In the rows, 128 means zero.
Facts:
babros ζ larel; bibak ζ zadris; brinek ζ rupeso; brinek ζ brebul; brinek ζ trivas; delil ζ lolo; delil ζ kigras; dostin ζ siram
dostin ζ grufis; fafu ζ bragin; fafu ζ skotetram; fafu ζ trivas; flabrotak ζ zadris; flabrotak ζ graklal; flabrotak ζ flustel; flepem ζ grunu
flepem ζ trivas; flepem ζ depus; flizafon ζ stiskas; flizafon ζ plaples; flizafon ζ fizon; gedanas ζ lobras; graleskon ζ bunen; graleskon ζ vikle
klastos ζ bimas; kletro ζ plaples; kletro ζ dida; kletro ζ larel; kluve ζ rupeso; kluve ζ graklal; kluvur ζ soniskul; logradro ζ vikle
lokla ζ stupir; lokla ζ grozik; maber ζ dama; maflu ζ tetrin; maflu ζ stirul; maflu ζ klibra; maroke ζ tiflar; maroke ζ fubis
memol ζ supiplo; memol ζ soniskul; nazek ζ soniskul; pegrir ζ stako; pegrir ζ skapel; pegrir ζ nitran; pegrir ζ grozik; pino ζ brodam
puplel ζ dova; rodin ζ drudru; rodin ζ trinon; skale ζ fizon; skale ζ rigom; stadrider ζ gusem; stadrider ζ fofiplak; stadrider ζ stifum
stine ζ kigras; stine ζ tusupu; stine ζ felil; stostur ζ rupeso; stostur ζ stifum; stostur ζ sovor; tramem ζ mapar; tramem ζ grufis
tretroski ζ plaples; tretroski ζ dranar; tretroski ζ grufis; trinizas ζ droskoge; trorusko ζ skotetram; tumer ζ felil; voplustin ζ grokul; voplustin ζ drumun
zoma ζ kigras; babros η tusupu; bibak η skuzan; bimas η mapar; bragin η dropen; brebul η lobras; bresta η nastol; brinek η lobras
brodam η stifum; brudruk η dranar; brufo η vapak; dama η tusupu; depus η fofiplak; diflom η grunu; dostin η bunen; dova η plagrek
dreri η tramem; drifa η pegrir; droron η pegrir; droskoge η basa; drudru η kevu; drumun η dida; dubis η maflu; fabol η stifum
fafu η lukluklis; fizon η kevu; flabrotak η grunu; flafis η pegrir; flapul η dranar; flepem η dropen; flizafon η trorusko; flustel η maflu
fubis η mapar; gatuk η dida; gebri η grunu; gedanas η stifum; gegom η delil; gogok η trorusko; grokul η lelo; grozik η kipam
gulinum η trinon; gusem η dranar; kigras η doga; kiklal η dropen; kletro η lukluklis; klizor η felil; kluklu η dropen; kluvur η stobru
larel η tetrin; lesku η vapak; letastem η bunen; logradro η plagrek; lokla η fofiplak; maber η vapak; maroke η tetrin; memol η tusupu
mepu η vapak; mokli η stobru; nazek η maflu; nitran η trorusko; nizukol η nastol; pafin η bunen; pino η tetrin; plaples η kipam
pokor η pegrir; puplel η lobras; rigom η dida; rodin η bunen; rudras η lukluklis; rupeso η pegrir; sedri η plagrek; seflesa η grufis
sevinal η lukluklis; siram η klastos; siskasas η lobras; skapel η maflu; skofo η felil; skotetram η lukluklis; sovor η lobras; stadrider η maflu
stako η plagrek; stine η delil; stirul η dropen; stiskas η kluve; stoskuva η soniskul; stostur η basa; stupir η soniskul; supiplo η skale
tabren η vapak; teklinon η lolo; tiflar η skale; tredrus η maflu; tretroski η lukluklis; trinizas η dropen; trivas η basa; truku η graklal
tubro η trorusko; vikle η plagrek; voplustin η graleskon; zadris η vapak; zitri η tetrin; zoma η kipam; babros κ 827; basa κ 93
bibak κ 349; bimas κ 349; bragin κ 884; brebul κ 349; bresta κ 827; brinek κ 827; brodam κ 349; brudruk κ 827
brufo κ 827; bunen κ 349; dama κ 827; delil κ 827; depus κ 93; dida κ 93; diflom κ 349; doga κ 93
dostin κ 349; dova κ 827; dranar κ 827; dreri κ 349; drifa κ 884; dropen κ 93; droron κ 884; droskoge κ 884
drudru κ 349; drumun κ 827; dubis κ 349; fabol κ 827; fafu κ 884; felil κ 884; fizon κ 93; flabrotak κ 93
flafis κ 349; flapul κ 827; flepem κ 93; flizafon κ 349; flustel κ 349; fofiplak κ 93; fubis κ 349; gatuk κ 884
gebri κ 93; gedanas κ 349; gegom κ 349; gogok κ 827; graklal κ 884; graleskon κ 827; grokul κ 349; grozik κ 827
grufis κ 349; grunu κ 349; gulinum κ 827; gusem κ 349; kevu κ 827; kigras κ 349; kiklal κ 349; kipam κ 827
klastos κ 884; kletro κ 93; klibra κ 349; klizor κ 827; kluklu κ 827; kluve κ 349; kluvur κ 884; larel κ 349
lelo κ 884; lesku κ 884; letastem κ 827; lobras κ 93; logradro κ 349; lokla κ 349; lolo κ 349; lukluklis κ 884
maber κ 93; maflu κ 93; mapar κ 827; maroke κ 93; memol κ 349; mepu κ 884; mokli κ 884; nastol κ 349
nazek κ 884; nitran κ 827; nizukol κ 884; pafin κ 93; pegrir κ 884; pino κ 827; plagrek κ 884; plaples κ 827
pokor κ 349; puplel κ 827; rigom κ 884; rodin κ 884; rudras κ 884; rupeso κ 349; sedri κ 884; seflesa κ 884
sevinal κ 349; siram κ 93; siskasas κ 349; skale κ 93; skapel κ 827; skofo κ 827; skotetram κ 884; skuzan κ 884
soniskul κ 349; sovor κ 349; stadrider κ 93; stako κ 827; stifum κ 349; stine κ 827; stirul κ 349; stiskas κ 349
stobru κ 827; stoskuva κ 884; stostur κ 349; stupir κ 93; supiplo κ 349; tabren κ 827; teklinon κ 884; tetrin κ 827
tiflar κ 93; tramem κ 884; tredrus κ 827; tretroski κ 349; trinizas κ 827; trinon κ 884; trivas κ 884; trorusko κ 93
truku κ 93; tubro κ 827; tumer κ 349; tusupu κ 349; vapak κ 349; vikle κ 827; voplustin κ 349; zadris κ 827
zitri κ 349; zoma κ 93; babros Φ stupir; bibak Φ maflu; brebul Φ maroke; brudruk Φ flapul; brufo Φ seflesa; delil Φ siskasas
dida Φ pokor; diflom Φ memol; dreri Φ zitri; dropen Φ droskoge; droskoge Φ fafu; drudru Φ tredrus; fabol Φ klizor; fafu Φ dova
felil Φ dubis; fizon Φ stako; flabrotak Φ fizon; flapul Φ kluvur; flustel Φ dama; fofiplak Φ basa; fubis Φ delil; gatuk Φ grozik
gegom Φ pino; graleskon Φ stirul; grozik Φ fubis; gusem Φ stoskuva; kiklal Φ bragin; kluve Φ sovor; lelo Φ letastem; lesku Φ zoma
logradro Φ dostin; lokla Φ lukluklis; lolo Φ fofiplak; maber Φ truku; memol Φ kluve; mokli Φ trinizas; nazek Φ lokla; nitran Φ vikle
nizukol Φ dropen; pino Φ mokli; plagrek Φ gulinum; pokor Φ brudruk; puplel Φ nazek; rigom Φ skapel; seflesa Φ fabol; sevinal Φ bimas
siram Φ tramem; sovor Φ stine; stirul Φ gedanas; stobru Φ diflom; stupir Φ brebul; tiflar Φ gatuk; tramem Φ sevinal; trinizas Φ brufo
truku Φ tusupu; tubro Φ babros; tusupu Φ teklinon; zadris Φ nitran; babros ε truku; bibak ε tusupu; brebul ε bibak; brodam ε maflu
brufo ε vikle; dama ε pokor; depus ε mepu; dida ε nizukol; dova ε brebul; drifa ε diflom; dropen ε dubis; droskoge ε bresta
dubis ε lolo; fabol ε klibra; fafu ε maber; flizafon ε fabol; fofiplak ε dostin; gatuk ε drifa; gebri ε tretroski; gedanas ε lobras
grozik ε teklinon; grufis ε stobru; gulinum ε mokli; kevu ε flepem; kiklal ε kigras; kipam ε gatuk; klibra ε skotetram; larel ε kevu
lelo ε flabrotak; lobras ε graleskon; lukluklis ε flustel; maflu ε tetrin; mepu ε stoskuva; mokli ε nazek; nitran ε sedri; pafin ε droskoge
pegrir ε stako; pino ε doga; rodin ε depus; seflesa ε babros; skale ε kipam; soniskul ε dida; stako ε zoma; stine ε skuzan
stostur ε larel; supiplo ε skofo; tabren ε soniskul; tredrus ε bragin; truku ε grozik; tusupu ε stine; vapak ε felil; vikle ε kluklu
zadris ε tumer

Known rows:
truku: [125 106 130 100 114 113 116 127 123 134  89 141 153 144 135 125  99 148
 173 120 120 113 120 121 111 133 145 144  97 123 147  96]
supiplo: [119 162 123 118 113  99 109 121 130 174 110 139 159 158 139 127 120 172
 138 124 123 117 129 127 122 127 150 144 124 127 139 134]
stine: [146  50 133 112 143 142 161  91 149  95  95 130  98 156  87 157 138  84
 149 105 134 153 130 137 124 167  96 205 126 139 106 158]
babros: [138  19 128 117 101 121 130 109 122  62  21 100  65  87 134 139 117  55
 137 131 134 131 123 117 115 156 144 120 122 122 106 132]
flustel: [118 179 141 143 153 141 106 150 129 111 161 131 175 103 181 110 122 154
 127 124 132 127 136 126 128 101 128 118 122 125 143 127]
bresta: [128  82 138 137 143 133 151 109 129  75 115 122  67 112 118 133 145  46
 132 133 129 145 124 138 131 113  99 144 125 133 116 150]
diflom: [130 178 126 132 129 118 134 132 128 162 186 140 155 149 135 124 120 150
 116 127 126 116 130 124 125 123 114 116 125 127 135 119]
siskasas: [133 158 100  86 142 126 134 147 129 157 177 149 130 165 162 133 125 163
 138 132 124 114 124 131 138 128 122 101 136 131 129 112]
delil: [143  87 135 139 136 154 180 101 132 113 128 121  79 126 103 136 134  45
 116 116 133 157 122 129 132 135 106 147 123 137 111 135]
trinon: [117 150 124 143 115 146 117 138 123 171 170 123 103 127 128 126 145 135
 127 135 122 131 113 121 149 121 134 113 131 123 119 132]
mapar: [124  83 121 151 102 135 126 126 125  58  83 128  51  86 108 130 142  46
 120 157 143 133 127 132 112 114 155  83 138 133 109 136]
drudru: [118 171 142 165 119 117 115 126 127 156 162 140 162 125 136 121 119 146
 129 133 124 117 131 119 140 103 134 115 118 125 143 129]
lolo: [110 173 147 174 104 125 126 114 126 186 165 148 156 133  96 117 121 155
 128 123 125 117 129 121 149 106 149 125 114 129 151 123]
dostin: [152 139 101  77 112 144 147 127 126 144 134 145 133 125 168 140 106 153
 111 131 124 108 146 124 132 158 133  41 148 134 117  81]
tubro: [123  79 151 179 132 136 147 100 129  81 106 107  92  87 120 127 137  40
 124 130 134 147 130 127 127 106 114 139 125 130 125 161]
kletro: [151 129 113 131 107 130 161 127 139  94  91 146 158 104 156 135  99 131
 104 130 133  98 158 110 106 165 129  54 138 129 131  65]
lokla: [143 156 141 136 130 131 157 108 130 183 181 133 163 146 117 135 112 158
 130 118 117 120 135 116 145 141  98 125 120 127 137 106]
tiflar: [112 179 141 150 130 113 121 112 129 141 126 146 154 132 158 119 115 127
 123 122 131 120 137 123 126  94 148 106 118 131 150 132]
zitri: [142 149 137 110 127 106 134 136 128 150 191 144 142 152  85 132 128 184
 160 146 115 104 128 139 124 139  85 120 130 123 133 107]
nazek: [141 125 141 132 142 132 143 121 128 164 179 101 127 116 138 138 134 137
 125 120 112 132 128 108 158 144 103 136 127 122 120 128]

Rows:
No name comes twice in this set of rows, the named rows included.
[113 154 112 144  77 112  95 134 125 120  47 141 149 134 171 118  97 125
  82 121 158 104 133 119  89 130 204  69 125 133 119 114] => dida
[121 142 139 155 123 140 128 121 126 167 150 102 134  88 152 125 132 118
 115 118 122 138 133 104 168 119 136 112 130 125 125 143] => nizukol
[121  79 113 152 100 113 140 118 130 104  49 102  81 139  67 122 147  73
  78 126 136 148 120 148 111 135 135 176 133 131 119 160] => kipam
[141 117 132 170 143 135 118 110 124 144 211  80 125 112 176 131 131 118
 115 118 147 125 113 108 153 122 115 144 112 116 108 151] => lesku
[131 121 123 106 144 135 132 145 124 152 191 121  94 134 132 139 142 148
 151 136 117 126 111 122 139 140 102 127 132 119 118 128] => teklinon
[106  66 114 115 123 110 117 117 126 102  45 130  49 139 147 131 140  58
 167 133 130 149 108 131 129  98 163 178 106 127 132 165] => grozik
[144 166 136 112 151 108 167 125 134 150 190 157 139 207 138 141 115 140
 142 121 133 111 117 134 102 144  73 145 113 128 133 104] => zoma
[147 133 111 101 149 150 146 138 132 170 194 119 103 161 196 144 136 136
 123 116 130 134 113 122 134 148 100 129 133 124 109 124] => kluvur
[121  64 125 147 154 121 106 103 122  49  73  83 102  89 130 114 143  68
 132 130 151 154 117 145 122  86 154 191 120 129 124 185] => zadris
[118 145 103 116  87  88  73 133 124 132  66 137 132 134 158 128 114 182
 115 143 134 101 136 122 112 128 186  83 138 125 125 126] => larel
[119 179 104 110 105 115 108 139 125 116  97 164 117 136 195 125 113 125
 103 148 145 103 136 128 101 105 185  29 143 134 128 114] => fizon
[125 168 128 132 121 131 140 131 127 147 147 159 159 149 107 124 116 133
 130 130 133 116 128 133 114 125 136 101 122 135 137 100] => doga
[129 147 110  97 127 102 114 137 131 163 128 138 148 172 120 136 122 197
 144 128 117 114 126 135 117 148 117 145 129 127 139 118] => dubis
[150 126 109 136 105 127 145 133 136 121 101 128 152  97 169 135 103 147
  97 130 127  96 157 102 117 173 126  44 142 123 125  71] => tretroski
[123 148 128 110 165 147  75 164 135  88 127 135 206 113 133 118 129 205
 151 127 133 131 141 141 104 133 137 164 143 129 136 135] => brebul

The same elements again, as new rows of numbers:
Known rows:
tabren: [154 155 138 161 175 107  84 172 143 164 161 140 152 130 122 134 164  95
 129 126 152 157 158 126 146 171  80 136 126 120 126 178  98 124  92]
tusupu: [156 112 124 133 178 120 175 178 105  89 159  86 109 153 139  98 167 156
  74  94 143  79 128 117 139 102 156 118 131 105 134  90 134 161 109]
teklinon: [111 108 108  92 114 132 162 121 156  87  77 122 106 144 139 142  93 145
 131 147  85 158 116 124  93 107 161 155 110 112 149 144 162 151 172]
bunen: [116 112 139 121 108 130 155 125 100  87 104 146 106 144 141 150 135 161
  98 118 128 132 163 104 114 102 154 115 130 145 122  96 133 161 111]
letastem: [159 182 157 157 175  90  78 184 161 121 127 150 152 151 138 142 162  89
 149 138 151 139 142  99 110 174  79 153 130 155 150 172  94 125  93]
pafin: [112 140 100 145 122 135 112 104 168 153 146  95 167 134 114  81  96  92
 142 129 148 111 112 138 182 161 134 142 110 117 125  98 163 139 120]
kluvur: [125 110  98  95 114 105 159 124 170  88  72  95 103 127 142 120  90 161
 152 151 105 133  95 169  88  96 156 152  99 116 145 139 168 123 169]
flapul: [156 168 168 163 168 106  79 183 135 157 166 179 131 132 125 136 146  97
 137 156 151 142 132 111 139 150  76 127 149 148 148 182  87 115 102]
maroke: [129 120  87 146 108 100  99 145 176 106  96  94 161 120 116  77  84 115
 152 155 140  92  93 157 151 161 111 142 108 116 151 121 161 100 126]
brodam: [127 111 119 131 156 151 166 112 100 111 108 122 105 163 144 144 155 138
 104 107 113 149 146 120 140 105 150  97 109 127 120 138 114 159 142]
stifum: [117 111 124  82 101 170 138 135  69 145  76 158 102 144 137 157 165 136
 131  83 100 125 147  75  99 110 149 145 182 149  82 105  99 130 141]
stostur: [148 119  91  77 111 142 154 123  93 175  98  89  96  66 147 117 121 156
 153 115  72 136  84 173  91  98  92 153 142  95 103 159 130  76 163]
rigom: [ 72 105 170 137 122 149 161  90  72 118 160 151  97 154 107 150 140 143
 123 150 120 140 124 139 102 109 161  91 103  97 140  97 100 133 179]
skapel: [167 172 179 152 192  90  79 181 160 100 107 171 156 155 140 143 166  89
 129 144 144 157 168  90 153 173  72 121 123 172 149 174  94 153  96]
skale: [ 90 104 125 160 107  80 135  86 152 132 156  97 190 148  82  78  88 124
 150 159 124  97 112 181 163 170 162 156 118  93 133 113 182  77  96]
kevu: [162 161 154 163 130  98  84 178  99 157 164 141 178 144 128 126 156 106
 117 122 147 144 155 120 150 158  86 138 166 138 115 179 151 114  95]
kluklu: [150 169 162 160 159 117  74 171 138 154 152 164 126 123 119 141 148  99
 141 144 152 140 141 113 136 148  77 133 140 147 149 173  96 124  93]
vikle: [158 167 165 160 191 120  87 170 148 126 101 152 169 156 123 145 183  81
 117 120 143 163 158  88 161 183  89 132 120 154 133 176 103 152  99]
mapar: [130 186 193 162 165  91  76 168  81 130 165 180 186 155  91 132 169  99
 143 139 140 127 165  92 106 175 132 139 182 121 142 180  90  82  91]
zoma: [130 129  93 152 116  94 106 147 166  90 105  97 157 125 126  76  88  97
 152 142 146  99 102 149 158 169 107 150 102 150 142 116 177 149 117]

Rows:
No name comes twice in this set of rows, the named rows included.
[169 168 102  91  98 131  61 179  90 172 164 113 110  61 133 119 118  96
 168 131 130 110  86 156  97 111  70 160 192 131 134 170  90  76  98] => brinek
[113 140 108 131 101 156  82 132  98 168  97 106 177 137 110  83 117 108
 135  83 132  91 148  90 173 162 151 153 182 129  77  75 150 125 120] => fofiplak
[161 109 106  97 126 150 165 171  84 172 160  82 105  75 128  78 158 166
 116  92 122  85  80 175 106  97 115 131 144 107 130  99  98 132 162] => bibak
[160 100  93 120 118 104 160 143 154  78  79  92 112 151 136 113 125 151
 144 126  94 159 103 163  98 103 125 157 100 102 146 166 168 104 123] => gedanas
[152 114 102 122 109  69 143 134 167  99 123  87 181 136 131  86  80 128
 153 142  90 111  97 171 159 169 105 147 108  97 124 101 177  98  88] => maflu
[163 129 152 157 106  83  80 167 127 174 162 162 116  75 137 117  97 135
 121 146 158 117 144 168 139  99  79 123 185 140 139 160 132  84  91] => graleskon
[154 103 101 144 116 120 165 101  95  92 127 108 100 128 140 140 114 163
  98 100 127 134 151 136 103 111 142 138 129 115 127 141 148 142 132] => vapak
[107 126 117 162 113 133 112 116 162 136 145 104 186 148 106  88 112 107
 113 110 146 119 159  98 172 172 151 137 129 117 103  95 169 148 104] => lobras
[120 122 110  87 116 165 114 148  75 161  64 136  99 119 140 147 156 119
 159  87  85 144 127  95 103  89 121 152 162 143 123  96  91 108 183] => sovor
[114 152 102 164 139 139  83 104 163 176 150 122 190 117 159  79  92 116
  95 132  86 164 112 101 150 118 153 125 104 100 132 151 176 156 146] => truku
[ 77 122 140 158 133 154  75  95 159 172 171 146 132 111 122  84  92 105
 122 142 155  97 157  91 183 127 141  86 118 132 119  85 119 152 160] => tiflar

